Below are the code and all the weights of a small trained network. Each question names an input and a class and asks about switching units off, where a switched-off unit gives its printed mean instead of its output.

import numpy as np


def w(rows, s, z=0):
    codes = np.array(rows[::2]) - 128.0
    scale = np.full(codes.shape[1], s)
    scale[-1] = z or s
    return codes * scale


def norm(h):
    return h / np.sqrt((h * h).mean(-1, keepdims=True) + 1e-5)


def f(y):
    return np.maximum(y, 0)


def log_softmax(a):
    a = a - a.max(-1, keepdims=True)
    return a - np.log(np.exp(a).sum(-1, keepdims=True))


def net(x, mask):
    res = np.array(x, float).reshape(1, 8) / 4 @ E
    u = 0
    for l in range(2):
        y = f(norm(res) @ A[l][:, :-1].T + A[l][:, -1])
        res = res + np.where(mask[u : u + 7], y, B[l][:, -1]) @ B[l][:, :-1]
        u += 7
    return log_softmax(norm(res)[-1] @ U[:, :-1].T + U[:, -1])


A, B = {}, {}
E = w([
[173,85,52,144,112,189,61,80],'x0',
[182,109,134,222,195,159,202,254],'x1',
[101,200,89,134,128,188,198,118],'x2',
[23,82,158,231,172,153,227,100],'x3',
[108,122,156,208,105,134,132,56],'x4',
[92,123,178,118,126,112,97,144],'x5',
[115,100,244,155,138,196,88,85],'x6',
[134,190,117,157,9,222,116,177],'x7',
],0.0053)
A[0] = w([
[192,128,39,94,161,121,150,152,37],'L0N0',
[88,169,103,84,46,167,121,62,2],'L0N1',
[1,158,82,49,168,145,121,208,59],'L0N2',
[135,101,196,45,196,30,105,61,27],'L0N3',
[50,120,55,131,120,98,142,131,129],'L0N4',
[130,155,114,37,127,130,106,198,138],'L0N5',
[110,67,136,166,139,166,82,68,31],'L0N6',
],0.0087,0.0046)
B[0] = w([
[140,31,50,106,109,224,179,140,201],'L0N0',
[32,154,106,75,19,213,168,69,207],'L0N1',
[241,202,173,132,195,62,175,1,201],'L0N2',
[22,21,178,35,111,81,146,172,253],'L0N3',
[147,145,122,165,94,51,136,128,199],'L0N4',
[213,143,169,160,98,86,116,120,244],'L0N5',
[190,113,140,216,119,126,68,104,183],'L0N6',
],0.01,0.0049)
A[1] = w([
[102,103,151,188,203,190,11,72,2],'L1N0',
[84,128,100,219,116,113,121,112,134],'L1N1',
[158,174,152,117,127,128,15,185,67],'L1N2',
[64,112,148,48,211,105,82,140,70],'L1N3',
[62,187,163,203,231,166,206,179,61],'L1N4',
[145,154,8,68,200,162,140,201,104],'L1N5',
[65,234,79,40,143,180,87,103,103],'L1N6',
],0.013,0.0046)
B[1] = w([
[98,107,129,145,250,248,62,62,211],'L1N0',
[92,157,71,131,129,87,91,148,219],'L1N1',
[143,151,170,133,83,127,53,191,188],'L1N2',
[50,79,177,38,171,72,135,144,251],'L1N3',
[101,187,129,199,164,143,251,245,253],'L1N4',
[185,38,91,105,139,157,141,97,226],'L1N5',
[92,171,171,115,58,193,198,65,220],'L1N6',
],0.018,0.0048)
U = w([
[104,207,144,101,10,189,164,15,164],'0',
[90,156,33,166,99,56,105,96,39],'1',
[60,57,201,27,167,34,124,126,202],'2',
[234,33,49,95,114,155,172,115,155],'3',
[112,179,107,208,186,129,235,214,179],'4',
[235,194,161,115,126,29,192,88,4],'5',
[214,159,195,113,53,134,42,180,128],'6',
[71,120,125,177,199,220,30,88,129],'7',
],0.012,0.003)

Each question gives the input, the list of numbers given to net, and the class t.
The units are the neurons (one row each of A and B). Each row of codes is followed by its name. A weight is (code - 128) times the scale printed after its matrix; where a second scale follows, it is the last column's (A, B and U).
mask holds one flag per neuron, layer by layer. A switched-off neuron (its flag False) gives its mean, the last column of its row in B, instead of its output. The means were averaged over made-up inputs and are rounded, as every weight is.
A unit's drop is (log p(t) with every unit on - log p(t) with that unit switched off) / (log p(t) with every unit on - log p(t) with every unit switched off).
The circuit of an input: a set's keep is (log p(t) with only the set's units on - log p(t) with every unit switched off) / (log p(t) with every unit on - log p(t) with every unit switched off). Starting from the 12 units with the biggest drops (on a tie, the unit counted first), units are removed one at a time, each time the one whose removal leaves the highest keep (on an exact tie, the one counted first), for as long as the keep stays at least 0.8.
units of the circuit, in order: the units of the circuit, biggest drop first
most important unit: the unit with the biggest drop
k most important neurons: the k neurons with the biggest drops, biggest first
top k neurons in layer l: the k neurons of layer l with the biggest drops, biggest first
drop of u: that unit's drop, to one decimal
input [-3,1,-3,4,8,3,6,8], class 7: top neuron in layer 1 -> (L1N0)
input [5,-6,6,5,0,-8,3,-4], class 7: units of the circuit, in order -> (L0N6 L1N0)
input [3,6,-8,-4,5,3,1,-3], class 7: units of the circuit, in order -> (L1N0 L0N4)
input [7,6,-7,-8,-3,6,6,-2], class 6: 2 most important neurons -> (L1N2 L0N5)
input [-1,0,1,0,-8,-8,2,7], class 3: top 3 neurons in layer 1 -> (L1N6 L1N4 L1N2)
input [-4,-6,-6,5,-3,3,-8,6], class 5: 3 most important neurons -> (L0N2 L0N4 L1N6)
input [-8,-2,5,-8,-1,1,-1,-2], class 5: top 2 neurons in layer 1 -> (L1N3 L1N0)
input [-4,-2,8,-4,-7,5,-5,5], class 5: top 2 neurons in layer 0 -> (L0N2 L0N5)
input [6,5,6,-4,-4,2,7,-7], class 7: 2 most important neurons -> (L1N0 L0N3)
input [-5,-1,3,2,1,5,-5,7], class 0: 2 most important neurons -> (L0N1 L1N4)
input [-4,8,6,-6,-5,8,-4,-2], class 5: 3 most important neurons -> (L0N2 L0N5 L1N0)
input [8,2,7,-8,-7,8,2,-6], class 3: 2 most important neurons -> (L0N0 L1N5)
input [6,8,-7,4,8,-1,-4,-7], class 7: 2 most important neurons -> (L1N0 L0N6)
input [-8,-1,8,-5,-4,-1,-5,-7], class 5: top 2 neurons in layer 0 -> (L0N2 L0N5)
input [7,5,8,-4,-7,8,-6,3], class 3: most important unit -> L0N0
input [1,1,-7,0,4,-5,-1,8], class 6: top 3 neurons in layer 1 -> (L1N2 L1N4 L1N0)
input [-8,-7,-2,-3,2,-3,0,3], class 0: 2 most important neurons -> (L0N1 L1N6)
input [4,-2,4,8,2,1,-5,-3], class 1: 3 most important neurons -> (L0N4 L1N1 L0N6)
input [2,6,-5,-7,-4,6,-8,-3], class 3: 2 most important neurons -> (L0N0 L1N5)
input [5,-4,-3,1,8,-4,-6,-4], class 1: top 2 neurons in layer 1 -> (L1N3 L1N1)
input [1,-2,4,1,1,7,-4,-1], class 0: units of the circuit, in order -> (L0N1)
input [3,1,2,-7,-6,1,5,-2], class 6: 2 most important neurons -> (L0N5 L1N2)
input [-7,7,-4,-4,-6,3,3,5], class 6: drop of L1N2 -> 0.1
input [-8,-1,-1,5,-8,2,-5,5], class 5: drop of L0N2 -> 0.2
input [5,-7,4,8,-4,5,-1,0], class 0: drop of L0N4 -> 0.0
input [-3,2,-6,0,8,3,2,4], class 7: drop of L1N0 -> 0.3
input [-7,1,-6,5,7,7,-2,2], class 4: top neuron in layer 1 -> (L1N4)
